In the rows, 128 means zero.
Each row has a class, written after it.
[ 98, 158, 132, 149, 106, 151, 152, 110, 107, 118, 124, 122, 146, 132, 143,
 153, 126,  99, 120,  99, 165, 146,  95, 133, 107,  33, 152, 110, 122,  80,
 162, 171, 151, 158] : tefu
[133, 152, 125, 116, 132, 128, 162, 101, 121, 126,  79, 117, 112, 119, 142,
 107, 137, 167, 139, 122, 158, 161,  96, 114, 118, 154, 141, 164,  80, 158,
 120, 112, 109, 123] : rofip
[141, 160, 133, 112, 131, 122, 181, 101, 112, 151,  74, 111, 121, 137, 134,
 123, 145, 177, 131, 123, 151, 166,  95, 120, 125, 138, 147, 152,  73, 156,
 120, 136, 116, 129] : logif
[113, 156,  96, 147,  96, 147, 151, 154, 144, 147, 132, 122, 126, 114, 161,
 132, 112, 119, 118, 124, 100, 172,  93, 137,  83,  92, 125, 134, 134, 122,
 115, 151, 221, 127] : Nin
[142, 147, 149, 131, 154, 130,  98, 134, 127, 116, 124, 138, 133, 134, 102,
 187, 144, 107, 116,  95, 125, 134, 162, 151, 119, 130, 111,  86, 100,  75,
 117, 136, 122, 112] : logif
[122, 154, 117, 117, 117, 129, 180,  95, 116, 117,  73, 108, 130, 128, 142,
 111, 138, 155, 137, 112, 167, 154,  91, 112, 127, 146, 160, 172,  74, 158,
 116, 130, 113, 130] : mivi
[112, 161, 118, 118, 115, 137, 173,  90, 113, 124,  71, 111, 123, 128, 145,
 100, 138, 158, 134, 111, 176, 157,  93, 116, 126, 157, 157, 163,  79, 164,
 118, 131, 113, 128] : mitu
[146, 125, 125, 146, 111,  95, 117, 132, 102, 160, 144,  96, 109, 141, 155,
 145, 179,  79, 171, 152,  62, 126,  86, 132, 137, 100, 155, 149, 145,  69,
 110,  97, 150, 147] : Firo
[103, 152, 100, 140,  92, 136, 155, 156, 136, 147, 139, 126, 121, 117, 167,
 139, 121, 127, 124, 130,  98, 179,  88, 133,  83, 100, 133, 142, 137, 127,
 117, 154, 220, 133] : Muzi
[112, 156, 102, 143,  96, 138, 154, 155, 138, 158, 132, 124, 123, 113, 168,
 142, 119, 124, 123, 129,  92, 179,  91, 143,  83,  95, 128, 133, 128, 125,
 117, 157, 229, 126] : logif
[111, 153,  96, 143, 105, 134, 157, 151, 134, 145, 129, 126, 120, 109, 162,
 129, 121, 126, 114, 125,  92, 181,  89, 128,  80,  96, 127, 133, 119, 121,
 118, 154, 212, 130] : bes
[122, 153, 114, 117, 122, 140, 177,  92, 119, 128,  70, 109, 128, 129, 145,
 105, 135, 161, 132, 113, 168, 149,  96, 115, 122, 157, 157, 169,  80, 161,
 121, 132, 124, 120] : rofip
[122, 145, 129, 155, 105, 152, 162, 112, 119, 126, 137, 120, 139, 140, 145,
 168, 130,  96, 126,  89, 170, 147,  96, 125, 105,  47, 140, 129, 125,  76,
 145, 172, 158, 161] : mitu
[158, 130, 153, 127, 155, 120,  76, 136, 131, 107, 128, 145, 124, 125,  99,
 193, 154, 109, 131, 107, 129, 126, 165, 156, 118, 129, 131,  88, 106,  66,
 111, 114, 128, 107] : Nin
[ 95, 153, 136, 158,  97, 152, 150, 113, 110, 114, 120, 118, 148, 126, 153,
 153, 129,  92, 126,  92, 159, 141,  96, 134, 109,  36, 158, 116, 123,  80,
 159, 175, 151, 156] : mivi
[140, 144, 153, 129, 160, 137,  98, 120, 129, 102, 122, 139, 141, 141, 108,
 179, 141, 119, 114,  95, 145, 130, 169, 148, 118, 132, 112,  91,  92,  72,
 109, 134, 107, 107] : mivi
[158, 147, 150, 139, 158, 137,  91, 124, 134, 112, 120, 136, 130, 137, 101,
 184, 144, 102, 122,  96, 137, 124, 166, 146, 121, 129, 108,  88, 103,  71,
 115, 122, 111, 106] : Nin
[130, 116, 123, 144, 139,  91, 113, 128, 114, 155, 151, 107, 109, 133, 153,
 134, 183,  90, 175, 161,  76, 143, 100, 137, 134, 117, 132, 162, 143,  86,
 108,  97, 119, 155] : bidu
[121, 157, 112, 118, 127, 130, 173, 100, 116, 126,  74, 112, 126, 130, 141,
 102, 140, 163, 130, 113, 167, 157,  98, 119, 120, 149, 153, 170,  80, 161,
 124, 130, 121, 121] : bidu
[116, 153, 153, 155, 104, 162, 158, 106, 104, 124, 122, 106, 137, 127, 139,
 165, 129,  85, 136,  79, 164, 150,  93, 137, 119,  21, 151, 114, 140,  78,
 171, 183, 148, 169] : mitu
[159, 129, 152, 133, 158, 108,  83, 138, 121, 112, 131, 144, 122, 132, 103,
 204, 163, 102, 132, 107, 108, 134, 164, 149, 116, 129, 133,  87,  98,  60,
 111, 123, 128, 116] : bes
[128, 141, 132, 161, 110, 151, 162, 112, 119, 134, 131, 123, 136, 134, 159,
 171, 129,  94, 132,  89, 167, 140,  95, 121, 104,  55, 136, 124, 128,  71,
 151, 167, 170, 156] : rofip
[115, 156, 108, 112, 126, 133, 174,  94, 115, 118,  75, 114, 125, 125, 139,
 105, 129, 161, 128, 113, 173, 158,  94, 116, 124, 151, 157, 164,  73, 158,
 123, 132, 120, 127] : tefu
[138, 147, 116, 124, 129, 127, 175,  92, 112, 149,  78, 114, 117, 129, 148,
 119, 144, 163, 139, 126, 171, 152,  85, 114, 132, 157, 140, 155,  73, 164,
 110, 133, 117, 121] : Nin
[141, 155, 140, 119, 122, 117, 182,  91, 104, 142,  77, 105, 123, 139, 139,
 125, 151, 172, 143, 118, 154, 156,  90, 116, 126, 131, 161, 149,  79, 154,
 120, 143, 117, 131] : Firo
[175, 139, 160, 139, 155, 128, 102, 133, 129, 121, 116, 130, 132, 126, 113,
 194, 144,  99, 135,  96, 113, 121, 164, 150, 114, 114, 130,  85, 113,  70,
 125, 131, 116, 115] : Nin
[125, 128, 120, 144, 132, 111, 122, 124, 118, 137, 136, 104, 123, 133, 147,
 148, 173,  89, 165, 142,  87, 137,  94, 143, 130, 104, 150, 166, 136,  55,
 103, 107, 133, 146] : mivi
[152, 136, 157, 130, 149, 134, 104, 126, 134, 123, 111, 138, 119, 124, 125,
 178, 160, 106, 145,  95, 123, 130, 164, 146, 118, 123, 105,  76, 104,  98,
 112, 129, 120, 105] : Nin
[132, 160, 115, 150,  99, 139, 149, 160, 135, 146, 122, 119, 127, 107, 153,
 156, 113, 100, 134, 119,  93, 154,  91, 154,  84,  75, 130, 116, 151, 108,
 120, 146, 198, 130] : Nin
[111, 158, 102, 139,  90, 144, 145, 156, 134, 150, 137, 122, 118, 119, 161,
 139, 119, 119, 118, 123,  95, 182,  86, 144,  80,  95, 134, 132, 132, 116,
 107, 152, 218, 138] : mitu
[130, 141, 133, 152,  97, 157, 156, 109, 114, 126, 123, 125, 139, 128, 146,
 149, 115,  87, 117, 103, 170, 127, 103, 129, 116,  46, 152, 113, 137, 101,
 170, 170, 150, 168] : pel
[148, 132, 148, 126, 156, 117,  86, 131, 122, 115, 128, 147, 120, 139, 114,
 200, 166, 113, 124, 108, 125, 129, 165, 150, 120, 143, 121,  84,  98,  63,
  97, 117, 129, 111] : pel
[125, 150, 149, 158, 116, 158, 150, 112, 112, 116, 125, 111, 148, 125, 130,
 161, 124,  91, 134,  82, 170, 150, 100, 135, 112,  16, 145, 118, 143,  81,
 180, 182, 142, 159] : bidu
[136, 156, 137, 123, 128, 115, 174,  88, 115, 146,  77, 109, 118, 138, 136,
 125, 149, 170, 142, 118, 150, 168,  94, 115, 119, 136, 156, 152,  72, 159,
 126, 138, 117, 135] : bes
[103, 152, 150, 154, 104, 162, 149, 104, 112, 115, 119, 112, 141, 119, 140,
 159, 124,  91, 133,  84, 161, 149,  93, 138, 112,  20, 162, 121, 135,  75,
 175, 176, 151, 166] : mivi
[114, 157,  98, 139,  96, 138, 155, 162, 134, 147, 139, 123, 125, 112, 155,
 138, 119, 128, 113, 129,  85, 182,  82, 127,  78,  91, 131, 139, 132, 120,
 120, 154, 212, 132] : Muzi
[102, 157,  91, 141,  98, 139, 154, 157, 135, 139, 136, 130, 120, 110, 161,
 131, 116, 131, 118, 133,  93, 180,  85, 139,  80,  84, 135, 138, 128, 128,
 118, 152, 216, 130] : tefu
[118, 154, 111, 119, 125, 130, 173,  93, 119, 123,  70, 110, 130, 122, 142,
 111, 139, 161, 129, 116, 168, 156,  96, 119, 125, 157, 156, 168,  77, 164,
 119, 135, 114, 125] : pel
[128, 157, 111, 123, 126, 129, 176,  95, 113, 132,  71, 109, 127, 136, 147,
 114, 143, 152, 134, 112, 175, 158,  96, 114, 123, 153, 154, 163,  82, 153,
 118, 135, 124, 127] : bidu
[108, 151, 142, 151, 104, 142, 157, 105, 107, 125, 123, 115, 142, 135, 145,
 149, 133, 101, 123,  99, 164, 138, 101, 127, 110,  33, 158, 115, 128,  81,
 165, 169, 144, 163] : Firo
[132, 151, 125, 119, 130, 123, 163, 106, 117, 124,  80, 120, 107, 123, 141,
 112, 142, 170, 141, 123, 161, 162,  99, 115, 123, 155, 144, 159,  84, 158,
 114, 115, 116, 124] : rofip
[126, 132, 123, 142, 133, 118, 125, 120, 120, 143, 137, 104, 121, 137, 153,
 140, 166,  93, 163, 146,  88, 140,  96, 142, 129, 105, 137, 168, 134,  65,
 105, 102, 134, 145] : mivi
[132, 154, 126, 115, 131, 121, 174,  97, 116, 124,  74, 111, 118, 120, 133,
 106, 142, 173, 140, 118, 162, 159,  89, 113, 124, 142, 153, 166,  85, 152,
 123, 124, 106, 125] : Firo
[161, 133, 169, 130, 149, 120, 109, 119, 121, 114, 121, 124, 137, 132, 117,
 189, 151, 105, 143,  89, 121, 117, 162, 144, 120, 120, 132,  84, 111,  73,
 122, 135, 115, 111] : Firo
[121, 156, 101, 143,  97, 142, 150, 160, 145, 141, 137, 118, 128, 105, 149,
 130, 110, 123, 117, 128,  85, 179,  90, 134,  76,  75, 130, 139, 134, 120,
 122, 148, 213, 130] : Nin
[119, 116, 119, 143, 134,  93, 123, 121, 113, 160, 145, 101, 112, 129, 159,
 136, 183,  85, 178, 163,  70, 148,  91, 131, 136, 112, 135, 162, 139,  85,
 110, 103, 133, 158] : bes
[133, 157, 113, 122, 130, 132, 171, 100, 123, 124,  73, 116, 115, 123, 129,
 108, 140, 167, 132, 116, 172, 159,  91, 107, 127, 145, 140, 165,  77, 157,
 118, 119, 113, 118] : Nin
[134, 155, 136, 109, 120, 123, 175, 102, 114, 137,  79, 106, 118, 137, 130,
 123, 147, 175, 141, 110, 148, 164,  85, 112, 122, 140, 154, 160,  79, 159,
 123, 130, 110, 128] : Muzi
[132, 145, 111, 120, 128, 124, 181,  98, 106, 147,  76, 113, 120, 135, 154,
 123, 142, 167, 132, 124, 164, 148,  78, 116, 132, 162, 145, 161,  75, 164,
 107, 136, 106, 128] : pel
[133, 156, 122, 114, 132, 133, 161, 104, 121, 114,  78, 117, 104, 115, 123,
  95, 136, 169, 129, 113, 166, 167,  95, 111, 128, 148, 138, 166,  80, 163,
 122, 113,  93, 126] : mitu
[120, 143, 128, 152, 107, 154, 164, 118, 117, 133, 131, 121, 137, 134, 149,
 169, 121,  89, 127,  87, 174, 147,  94, 126, 114,  47, 132, 119, 129,  74,
 154, 174, 174, 158] : logif
[106, 157,  96, 141,  94, 145, 148, 150, 141, 154, 130, 125, 117, 117, 163,
 133, 123, 125, 118, 128,  97, 183,  89, 141,  78,  96, 130, 132, 126, 120,
 106, 150, 232, 131] : Nin
[156, 134, 154, 122, 162, 111,  78, 145, 127, 110, 134, 148, 128, 125, 101,
 197, 164, 118, 126, 116, 114, 136, 164, 147, 112, 134, 121,  94,  97,  71,
 113, 116, 106, 108] : Muzi
[122, 152, 123, 116, 123, 126, 174,  96, 114, 119,  74, 107, 126, 127, 140,
 105, 135, 162, 142, 114, 169, 151,  97, 117, 131, 149, 158, 171,  86, 163,
 125, 129, 114, 124] : Firo
[150, 132, 147, 131, 158, 121,  76, 136, 131, 116, 130, 149, 122, 134, 111,
 196, 159, 106, 126, 112, 129, 128, 170, 149, 119, 138, 122,  87, 101,  64,
 106, 111, 130, 108] : Nin
[128, 140, 134, 159, 108, 143, 158, 117, 118, 124, 137, 114, 140, 126, 147,
 164, 116,  98, 131,  87, 166, 138,  90, 125, 107,  37, 146, 128, 133,  76,
 163, 171, 157, 152] : Firo
[120, 149, 100, 138,  99, 140, 155, 154, 138, 144, 134, 123, 129, 110, 161,
 138, 115, 124, 112, 127,  86, 179,  91, 137,  76,  96, 133, 135, 129, 118,
 114, 157, 211, 141] : pel
[103, 142, 132, 152, 110, 147, 155, 117, 109, 112, 122, 120, 143, 122, 136,
 152, 129,  92, 122,  92, 160, 149, 101, 129, 109,  29, 151, 115, 124,  84,
 167, 180, 145, 164] : bes
[131, 142, 156, 129, 151, 134, 106, 124, 128, 130, 110, 145, 116, 129, 137,
 180, 163, 114, 146, 101, 122, 129, 164, 151, 125, 137, 100,  70, 106,  97,
 107, 130, 132,  90] : logif
[122, 124, 118, 145, 132,  93, 128, 129, 115, 162, 141, 104, 113, 127, 153,
 144, 185,  90, 172, 161,  73, 143,  90, 138, 136, 106, 139, 160, 143,  75,
 109, 106, 135, 154] : logif
[113, 151, 154, 149, 110, 159, 151, 109, 112, 131, 126, 109, 141, 125, 136,
 165, 121,  89, 131,  83, 159, 150, 100, 147, 116,  21, 147, 116, 135,  74,
 181, 179, 163, 162] : logif
[128, 156,  93, 153, 104, 131, 153, 166, 147, 141, 130, 125, 136,  98, 154,
 137, 111, 120, 113, 132,  90, 182,  85, 120,  71,  71, 130, 133, 134, 121,
 133, 157, 198, 132] : bes
[107, 146, 139, 153, 105, 152, 144, 116, 117, 120, 125, 121, 145, 121, 143,
 147, 136,  99, 122, 102, 151, 146, 106, 136,  98,  30, 152, 114, 126,  87,
 165, 174, 149, 159] : rofip
[121, 147, 134, 152, 104, 154, 148, 108, 112, 119, 126, 123, 138, 119, 144,
 145, 108,  87, 123, 101, 174, 133, 100, 133, 114,  31, 159, 113, 136,  94,
 184, 168, 149, 166] : tefu
[121, 153, 152, 154, 105, 159, 155, 111, 107, 115, 125, 106, 140, 118, 129,
 158, 123,  92, 130,  78, 164, 152,  92, 137, 113,  14, 153, 114, 139,  77,
 175, 183, 141, 168] : mitu
[114, 124, 118, 142, 124,  92, 122, 130, 113, 150, 145, 101, 109, 127, 144,
 140, 195,  89, 170, 163,  73, 153,  87, 135, 130,  96, 154, 164, 145,  76,
 103, 105, 122, 171] : mitu
[132, 153,  87, 152, 101, 129, 148, 171, 142, 144, 134, 125, 133, 101, 156,
 135, 118, 114, 113, 130,  88, 168,  82, 123,  72,  78, 133, 136, 141, 116,
 128, 146, 196, 127] : bidu
[134, 133, 161, 132, 152, 129, 106, 121, 128, 117, 112, 141, 118, 131, 134,
 174, 164, 106, 154,  93, 122, 129, 171, 152, 125, 129, 100,  73, 106, 102,
 112, 135, 125, 100] : bes
[128, 155,  90, 150,  99, 134, 152, 168, 147, 137, 131, 128, 134,  96, 151,
 125, 112, 128, 108, 133,  91, 167,  79, 117,  77,  78, 132, 142, 137, 126,
 133, 148, 189, 128] : Firo
[123, 148, 136, 156, 106, 147, 161, 118, 117, 132, 133, 121, 139, 133, 146,
 173, 121,  93, 130,  89, 161, 144,  95, 133, 108,  48, 137, 121, 127,  77,
 155, 171, 169, 155] : logif
[124, 153, 117, 111, 129, 121, 169,  96, 115, 124,  82, 117, 107, 122, 130,
 109, 148, 169, 137, 119, 156, 161,  86, 116, 123, 133, 152, 161,  72, 153,
 120, 117, 112, 127] : tefu
[118, 118, 124, 142, 120, 102, 109, 132, 111, 159, 147, 107, 108, 129, 160,
 146, 180,  87, 168, 156,  62, 145,  83, 134, 137, 111, 152, 165, 132,  77,
 113, 100, 147, 159] : mivi
[104, 151, 151, 152, 107, 163, 158, 101, 113, 118, 121, 111, 148, 128, 141,
 159, 125,  95, 129,  82, 167, 147,  97, 138, 113,  21, 151, 121, 127,  78,
 171, 182, 145, 166] : mivi
[118, 158, 104, 140,  92, 138, 156, 151, 133, 149, 134, 116, 118, 108, 157,
 131, 123, 121, 116, 122,  88, 181,  83, 136,  75,  78, 141, 133, 131, 114,
 118, 153, 208, 142] : mitu
